Below is a small trained network, with its code and all its weights. Each question gives an input and a target symbol and asks what happens when units are switched off, that is, made to give their printed mean instead of their output.

import numpy as np


def w(rows, s, z=0):
    codes = np.array(rows[::2]) - 128.0
    scale = np.full(codes.shape[1], s)
    scale[-1] = z or s
    return codes * scale


def f(y):
    return y / 2 * (1 + np.tanh(0.7978845608 * (y + 0.044715 * y**3)))


def softmax(a):
    e = np.exp(a - a.max(-1, keepdims=True))
    return e / e.sum(-1, keepdims=True)


def log_softmax(a):
    a = a - a.max(-1, keepdims=True)
    return a - np.log(np.exp(a).sum(-1, keepdims=True))


def net(x, mask):
    ids = ['αβζηθμπσω'.index(c) for c in x.split()]
    T = len(ids)
    res = E[ids] + P[:T]
    r = res
    for j in range(2):
        rows = slice(2 * j, 2 * j + 2)
        q, k, v = (r @ M[0][rows].T for M in (Q, K, V))
        z = softmax(np.where(np.tri(T) > 0, q @ k.T / 2**0.5, -1e9)) @ v
        o = O[0][rows]
        res = res + np.where(mask[j], z, o[:, -1]) @ o[:, :-1]
    y = f(res @ A[0][:, :-1].T + A[0][:, -1])
    res = res + np.where(mask[2:10], y, B[0][:, -1]) @ B[0][:, :-1]
    return log_softmax(res[-1] @ U[:, :-1].T + U[:, -1])


Q, K, V, O, A, B = {}, {}, {}, {}, {}, {}
E = w([
[148,147,133,157,149],'α',
[139,112,175,141,142],'β',
[130,152,151,101,118],'ζ',
[129,64,174,189,121],'η',
[125,106,122,208,119],'θ',
[89,185,92,130,106],'μ',
[94,65,191,131,76],'π',
[83,161,81,196,99],'σ',
[5,79,166,129,104],'ω',
],0.021)
P = w([
[124,116,102,28,254],'0',
[107,145,170,151,180],'1',
[78,122,64,131,94],'2',
[89,177,198,199,120],'3',
[56,57,35,76,73],'4',
[89,166,191,212,123],'5',
],0.013)
Q[0] = w([
[255,229,214,78,73],'h1',
[124,224,237,239,112],'h1',
[141,212,229,188,146],'h2',
[226,91,99,124,145],'h2',
],0.0096)
K[0] = w([
[225,124,126,137,183],'h1',
[141,123,124,53,255],'h1',
[141,99,100,102,187],'h2',
[131,144,148,151,90],'h2',
],0.018)
V[0] = w([
[101,212,83,108,176],'h1',
[200,66,44,249,179],'h1',
[61,109,63,133,85],'h2',
[132,90,136,83,120],'h2',
],0.016)
O[0] = w([
[3,103,84,55,52,251],'h1',
[108,232,155,179,166,66],'h1',
[61,91,13,180,189,105],'h2',
[196,114,63,114,119,156],'h2',
],0.012,0.0035)
A[0] = w([
[202,193,166,124,74,72],'n1',
[114,193,53,206,21,252],'n2',
[179,234,195,151,202,103],'n3',
[130,73,255,219,137,24],'n4',
[239,143,147,134,75,231],'n5',
[164,108,83,194,101,232],'n6',
[166,50,137,123,171,175],'n7',
[203,47,80,137,102,116],'n8',
],0.0091,0.0038)
B[0] = w([
[123,84,126,121,169,191],'n1',
[166,110,162,122,159,229],'n2',
[143,118,132,193,57,254],'n3',
[121,146,125,127,122,226],'n4',
[152,96,118,110,195,207],'n5',
[97,138,125,6,150,176],'n6',
[137,175,145,157,133,194],'n7',
[129,213,86,150,127,212],'n8',
],0.012,0.014)
U = w([
[97,251,220,79,113,101],'α',
[155,104,194,96,173,126],'β',
[197,174,109,104,2,55],'ζ',
[187,110,101,189,101,251],'η',
[99,246,127,189,79,24],'θ',
[118,87,100,153,100,155],'μ',
[159,205,114,125,177,234],'π',
[42,171,157,172,232,166],'σ',
[133,194,22,180,84,12],'ω',
],0.0053,0.0018)

Each question gives the input, a string of symbols that net reads in full, and the target symbol t.
The units are the heads (2 rows each of Q, K, V and O) and the neurons (one row each of A and B). Each row of codes is followed by its name. A weight is (code - 128) times the scale printed after its matrix; where a second scale follows, it is the last column's (O, A, B and U).
mask holds one flag per unit, heads first, then neurons. A switched-off unit (its flag False) gives its mean, the last column of its rows in O or B, instead of its output. The means were averaged over made-up inputs and are rounded, as every weight is.
A unit's drop is (log p(t) with every unit on - log p(t) with that unit switched off) / (log p(t) with every unit on - log p(t) with every unit switched off).
The circuit of an input: a set's keep is (log p(t) with only the set's units on - log p(t) with every unit switched off) / (log p(t) with every unit on - log p(t) with every unit switched off). Starting from all 10 units, units are removed one at a time, each time the one whose removal leaves the highest keep (on an exact tie, the one counted first), for as long as the keep stays at least 0.8.
circuit, biggest first: the units of the circuit, biggest drop first
unit that matters most: the unit with the biggest drop
top k neurons: the k neurons with the biggest drops, biggest first
which heads matter: for each layer, one digit per head in row order, 1 if its drop is at least 0.15 and else 0, layers parted by /
input σ π π β α, target π: which heads matter => 10
input π α θ, target π: which heads matter => 10
input β θ π, target π: which heads matter => 10
input π β β σ ζ, target σ: circuit, biggest first => (h2)
input π η ω ζ, target π: which heads matter => 11
input η σ ζ α π, target π: which heads matter => 10
input σ π ω π π, target ω: which heads matter => 11
input β μ θ θ θ μ, target β: which heads matter => 01
input π σ π η, target π: top 2 neurons => (n8, n5)
input θ ζ η η, target θ: circuit, biggest first => (h1, n3)
input ω η β η, target ω: circuit, biggest first => (h1, n8, h2)
input θ π η β α, target η: circuit, biggest first => (n3, h1)
input μ ζ θ, target μ: circuit, biggest first => (h1, n8)
input ζ ζ α, target ζ: circuit, biggest first => (h1, h2)
input α α η σ π θ, target α: circuit, biggest first => (h1, h2)
input β η μ ζ μ, target μ: circuit, biggest first => (h1, h2, n8)
input η θ ω σ θ θ, target η: circuit, biggest first => (n3, h1, h2, n5)
input η σ α μ, target η: unit that matters most => n3
input σ η θ α, target σ: circuit, biggest first => (h2, n3)
input β σ θ, target σ: circuit, biggest first => (h2, n3)
input σ ζ α η θ β, target σ: circuit, biggest first => (h2)
input ω π ω ζ η, target ω: circuit, biggest first => (n8, h1, n2)
input π ω η μ θ σ, target π: top 4 neurons => (n8, n6, n3, n5)
input η ω θ, target ω: top 2 neurons => (n8, n5)
input θ η η ζ β, target η: top 2 neurons => (n3, n8)
